Below is a small trained network, with its code and all its weights. Each question gives an input and a target symbol and asks what happens when units are switched off, that is, made to give their printed mean instead of their output.

import numpy as np


def w(rows, s, z=0):
    codes = np.array(rows[::2]) - 128.0
    scale = np.full(codes.shape[1], s)
    scale[-1] = z or s
    return codes * scale


def norm(h):
    return h / np.sqrt((h * h).mean(-1, keepdims=True) + 1e-5)


def f(y):
    return np.maximum(y, 0)


def softmax(a):
    e = np.exp(a - a.max(-1, keepdims=True))
    return e / e.sum(-1, keepdims=True)


def log_softmax(a):
    a = a - a.max(-1, keepdims=True)
    return a - np.log(np.exp(a).sum(-1, keepdims=True))


def net(x, mask):
    ids = ['αγδεζημσ'.index(c) for c in x.split()]
    T = len(ids)
    res = E[ids] + P[:T]
    u = 0
    for l in range(2):
        r = norm(res)
        for j in range(2):
            rows = slice(2 * j, 2 * j + 2)
            q, k, v = (r @ M[l][rows].T for M in (Q, K, V))
            z = softmax(np.where(np.tri(T) > 0, q @ k.T / 2**0.5, -1e9)) @ v
            o = O[l][rows]
            res = res + np.where(mask[u + j], z, o[:, -1]) @ o[:, :-1]
        u += 2
        y = f(norm(res) @ A[l][:, :-1].T + A[l][:, -1])
        res = res + np.where(mask[u : u + 12], y, B[l][:, -1]) @ B[l][:, :-1]
        u += 12
    return log_softmax(norm(res)[-1] @ U[:, :-1].T + U[:, -1])


Q, K, V, O, A, B = {}, {}, {}, {}, {}, {}
E = w([
[88,160,99,81,94,139,82,148,180,254,121],'α',
[5,157,82,149,165,149,186,112,94,99,48],'γ',
[110,113,126,137,73,118,135,139,151,135,140],'δ',
[123,139,48,155,109,159,130,123,146,155,2],'ε',
[147,36,131,170,199,113,112,73,147,228,125],'ζ',
[152,137,117,87,99,167,145,159,77,146,53],'η',
[98,182,143,87,85,84,128,122,58,84,107],'μ',
[166,200,128,88,116,112,111,200,146,121,59],'σ',
],0.018)
P = w([
[151,151,138,111,172,118,126,50,136,105,190],'0',
[168,178,137,179,136,45,111,208,112,213,153],'1',
[101,83,119,55,145,88,94,111,178,101,114],'2',
[171,105,90,217,62,124,120,180,96,168,109],'3',
[97,82,137,48,179,74,94,112,154,100,113],'4',
[138,112,123,188,117,169,59,194,89,153,133],'5',
[94,64,110,54,176,79,110,99,151,78,113],'6',
[116,87,115,175,68,189,105,194,124,146,138],'7',
[84,80,133,40,168,78,128,102,146,93,98],'8',
[125,95,147,114,81,192,84,248,125,119,139],'9',
],0.013)
Q[0] = w([
[211,152,172,177,117,175,125,186,153,144,216],'L0H1',
[103,80,200,40,213,55,171,69,197,167,51],'L0H1',
[204,175,143,241,119,253,160,235,128,156,187],'L0H2',
[124,134,94,151,190,102,158,172,162,175,28],'L0H2',
],0.0078)
K[0] = w([
[149,34,126,126,105,88,100,181,115,134,124],'L0H1',
[187,155,149,158,184,180,142,41,159,120,174],'L0H1',
[79,12,124,108,141,90,91,255,136,153,37],'L0H2',
[117,112,90,151,173,219,100,148,144,144,116],'L0H2',
],0.0096)
V[0] = w([
[233,188,114,48,89,213,71,154,57,170,88],'L0H1',
[163,125,107,135,179,54,97,40,167,204,175],'L0H1',
[157,115,144,105,101,72,100,40,1,91,115],'L0H2',
[181,99,140,144,192,206,214,79,100,178,93],'L0H2',
],0.007)
O[0] = w([
[124,156,171,137,184,113,178,154,232,143,75,93],'L0H1',
[44,73,131,72,54,132,144,101,145,134,176,137],'L0H1',
[179,45,113,113,137,131,137,96,124,109,4,252],'L0H2',
[105,106,179,185,178,58,82,108,202,100,83,212],'L0H2',
],0.013,0.003)
A[0] = w([
[189,174,111,59,192,155,153,93,244,135,78,124],'L0N1',
[109,113,174,96,162,146,68,69,162,163,144,50],'L0N2',
[217,87,44,179,102,130,55,186,162,242,202,174],'L0N3',
[178,164,155,205,221,28,140,129,134,187,147,157],'L0N4',
[201,149,221,149,55,166,69,97,62,183,105,91],'L0N5',
[82,11,189,147,109,70,111,79,175,43,189,4],'L0N6',
[131,77,193,68,132,157,135,114,157,78,93,66],'L0N7',
[25,143,126,70,188,96,254,85,136,153,98,208],'L0N8',
[103,85,128,120,93,57,196,148,160,206,61,102],'L0N9',
[167,214,184,235,44,123,60,241,156,210,118,66],'L0N10',
[146,217,166,136,45,62,75,129,155,219,131,124],'L0N11',
[111,147,91,188,16,205,123,211,196,120,157,73],'L0N12',
],0.008,0.0035)
B[0] = w([
[142,93,79,83,163,164,161,125,133,87,143,211],'L0N1',
[102,132,58,153,56,156,140,80,146,98,106,162],'L0N2',
[241,149,145,148,137,105,136,135,108,174,86,200],'L0N3',
[133,118,109,131,107,28,107,123,100,117,175,206],'L0N4',
[163,140,128,105,157,62,97,127,190,109,130,160],'L0N5',
[150,185,117,92,136,200,91,181,141,151,76,210],'L0N6',
[101,168,98,133,147,115,117,60,188,98,151,177],'L0N7',
[177,145,50,172,132,69,118,140,125,107,220,254],'L0N8',
[125,187,109,138,154,133,107,151,129,116,139,216],'L0N9',
[154,146,130,179,121,73,60,126,83,155,101,241],'L0N10',
[137,190,132,252,114,131,133,123,83,87,112,175],'L0N11',
[157,146,195,118,161,111,122,143,91,141,86,176],'L0N12',
],0.011,0.007)
Q[1] = w([
[111,152,128,156,139,108,105,138,74,170,122],'L1H1',
[120,151,128,116,125,161,168,112,120,144,38],'L1H1',
[166,117,192,164,83,72,125,164,112,133,202],'L1H2',
[173,94,11,61,145,100,98,94,126,193,143],'L1H2',
],0.011)
K[1] = w([
[109,123,114,183,187,132,114,131,117,141,117],'L1H1',
[129,123,151,122,171,158,137,124,126,115,62],'L1H1',
[193,96,179,122,128,53,30,180,162,185,99],'L1H2',
[133,107,163,130,152,128,131,8,169,125,146],'L1H2',
],0.013)
V[1] = w([
[255,132,97,150,195,96,118,166,90,144,154],'L1H1',
[90,172,125,172,88,105,118,135,117,135,170],'L1H1',
[71,154,182,166,129,137,173,17,70,132,149],'L1H2',
[191,127,218,79,41,151,149,200,156,188,89],'L1H2',
],0.0072)
O[1] = w([
[184,158,137,123,107,203,206,90,97,152,196,187],'L1H1',
[235,42,143,201,74,103,160,97,157,116,105,149],'L1H1',
[176,137,148,101,189,125,107,183,111,164,144,124],'L1H2',
[86,81,1,88,140,43,185,115,141,106,143,8],'L1H2',
],0.0099,0.013)
A[1] = w([
[76,116,97,31,139,158,122,105,169,94,59,38],'L1N1',
[133,177,168,125,167,122,96,130,177,78,101,129],'L1N2',
[79,84,120,25,162,223,157,111,134,160,105,4],'L1N3',
[143,167,249,184,192,200,117,139,208,135,128,170],'L1N4',
[161,106,151,108,169,181,70,126,109,108,105,79],'L1N5',
[160,157,124,151,200,93,231,143,175,151,116,93],'L1N6',
[163,184,132,82,116,65,83,125,115,118,127,163],'L1N7',
[153,152,247,137,122,254,128,208,98,215,108,99],'L1N8',
[34,86,166,133,80,78,122,172,195,143,138,119],'L1N9',
[155,156,106,145,170,196,122,119,159,172,45,122],'L1N10',
[79,60,191,173,57,243,55,155,60,188,109,236],'L1N11',
[62,60,142,208,70,16,198,234,171,179,232,144],'L1N12',
],0.0099,0.0027)
B[1] = w([
[131,146,126,133,164,137,129,89,153,163,140,161],'L1N1',
[115,83,131,161,97,124,130,137,114,158,130,177],'L1N2',
[114,162,103,135,116,97,151,27,128,161,136,146],'L1N3',
[100,99,143,107,59,136,174,123,95,106,82,223],'L1N4',
[138,130,124,170,118,152,137,141,107,154,134,186],'L1N5',
[154,111,122,97,132,117,94,173,106,125,149,162],'L1N6',
[101,140,133,179,121,126,140,116,147,155,126,177],'L1N7',
[112,183,203,113,123,151,155,234,70,132,61,247],'L1N8',
[137,165,115,146,185,123,84,189,112,184,172,142],'L1N9',
[97,141,162,116,98,115,135,120,112,121,123,205],'L1N10',
[120,143,170,65,151,139,150,200,112,97,124,240],'L1N11',
[164,144,153,249,149,37,171,127,42,147,107,153],'L1N12',
],0.014)
U = w([
[139,151,68,219,130,7,92,120,27,179,123,162],'α',
[102,196,159,112,168,176,173,198,39,159,65,65],'γ',
[89,75,35,49,73,43,130,129,28,114,140,145],'δ',
[52,143,112,202,21,147,147,81,144,94,128,9],'ε',
[44,197,95,136,173,125,25,134,141,154,160,208],'ζ',
[105,111,160,110,219,49,180,111,171,101,101,235],'η',
[84,202,111,144,214,178,175,1,84,173,109,123],'μ',
[177,189,58,137,151,192,154,161,151,77,211,140],'σ',
],0.0057,0.0012)

Each question gives the input, a string of symbols that net reads in full, and the target symbol t.
The units are the heads (2 rows each of Q, K, V and O) and the neurons (one row each of A and B). Each row of codes is followed by its name. A weight is (code - 128) times the scale printed after its matrix; where a second scale follows, it is the last column's (O, A, B and U).
mask holds one flag per unit, layer by layer, with each layer's heads first. A switched-off unit (its flag False) gives its mean, the last column of its rows in O or B, instead of its output. The means were averaged over made-up inputs and are rounded, as every weight is.
A unit's drop is (log p(t) with every unit on - log p(t) with that unit switched off) / (log p(t) with every unit on - log p(t) with every unit switched off).
The circuit of an input: a set's keep is (log p(t) with only the set's units on - log p(t) with every unit switched off) / (log p(t) with every unit on - log p(t) with every unit switched off). Starting from the 12 units with the biggest drops (on a tie, the unit counted first), units are removed one at a time, each time the one whose removal leaves the highest keep (on an exact tie, the one counted first), for as long as the keep stays at least 0.8.
circuit, biggest first: the units of the circuit, biggest drop first
unit that matters most: the unit with the biggest drop
top k neurons: the k neurons with the biggest drops, biggest first
which heads matter: for each layer, one digit per head in row order, 1 if its drop is at least 0.15 and else 0, layers parted by /
input δ σ α μ ζ σ μ μ γ, target δ: unit that matters most	L0H1
input γ γ ζ γ ζ α, target α: circuit, biggest first	L0N10, L0N3, L0N6
input σ α μ γ μ η, target α: top 2 neurons	L0N10, L0N4
input η ε ζ γ γ, target η: circuit, biggest first	L0H1, L0H2, L1N8
input η γ γ α δ, target η: which heads matter	11 / 00
input μ μ μ γ γ γ μ, target μ: which heads matter	01 / 00
input γ γ γ η η γ ζ μ γ σ, target α: which heads matter	01 / 01
input μ γ γ ε, target α: circuit, biggest first	L0H2, L1H2, L0N10, L1N8
input γ ε γ μ γ ε γ μ γ ζ, target α: circuit, biggest first	L1H2, L0N3, L1N8
input γ ε γ δ, target α: circuit, biggest first	L1H2, L0N10, L1N8
input ε γ η δ, target α: which heads matter	00 / 01
input ζ ε γ, target ζ: which heads matter	10 / 00
input σ γ μ ζ α μ γ ζ μ, target σ: which heads matter	10 / 00
input ζ σ η γ γ ε η α ε, target ζ: which heads matter	10 / 00
input α γ γ ε γ η γ ε γ, target α: which heads matter	01 / 00
input α γ α γ α, target α: unit that matters most	L0H2
input γ ζ γ γ α δ ζ γ γ ε, target α: top 2 neurons	L0N10, L0N3
input σ γ ζ η μ γ ζ, target σ: top 2 neurons	L0N8, L0N1
input ε η ζ γ γ ζ η μ, target α: top 2 neurons	L0N4, L0N10
input α η μ γ γ ζ σ, target α: top neuron	L1N12
input γ ζ γ γ γ η, target α: top 3 neurons	L0N4, L0N10, L0N6
input α ζ μ γ, target α: top 2 neurons	L0N6, L0N3
input γ α γ ζ, target α: top 2 neurons	L0N3, L1N8
input ε μ γ γ η ε γ γ σ, target ε: top 2 neurons	L1N8, L1N11
input ε μ γ, target ε: top 2 neurons	L0N8, L1N8
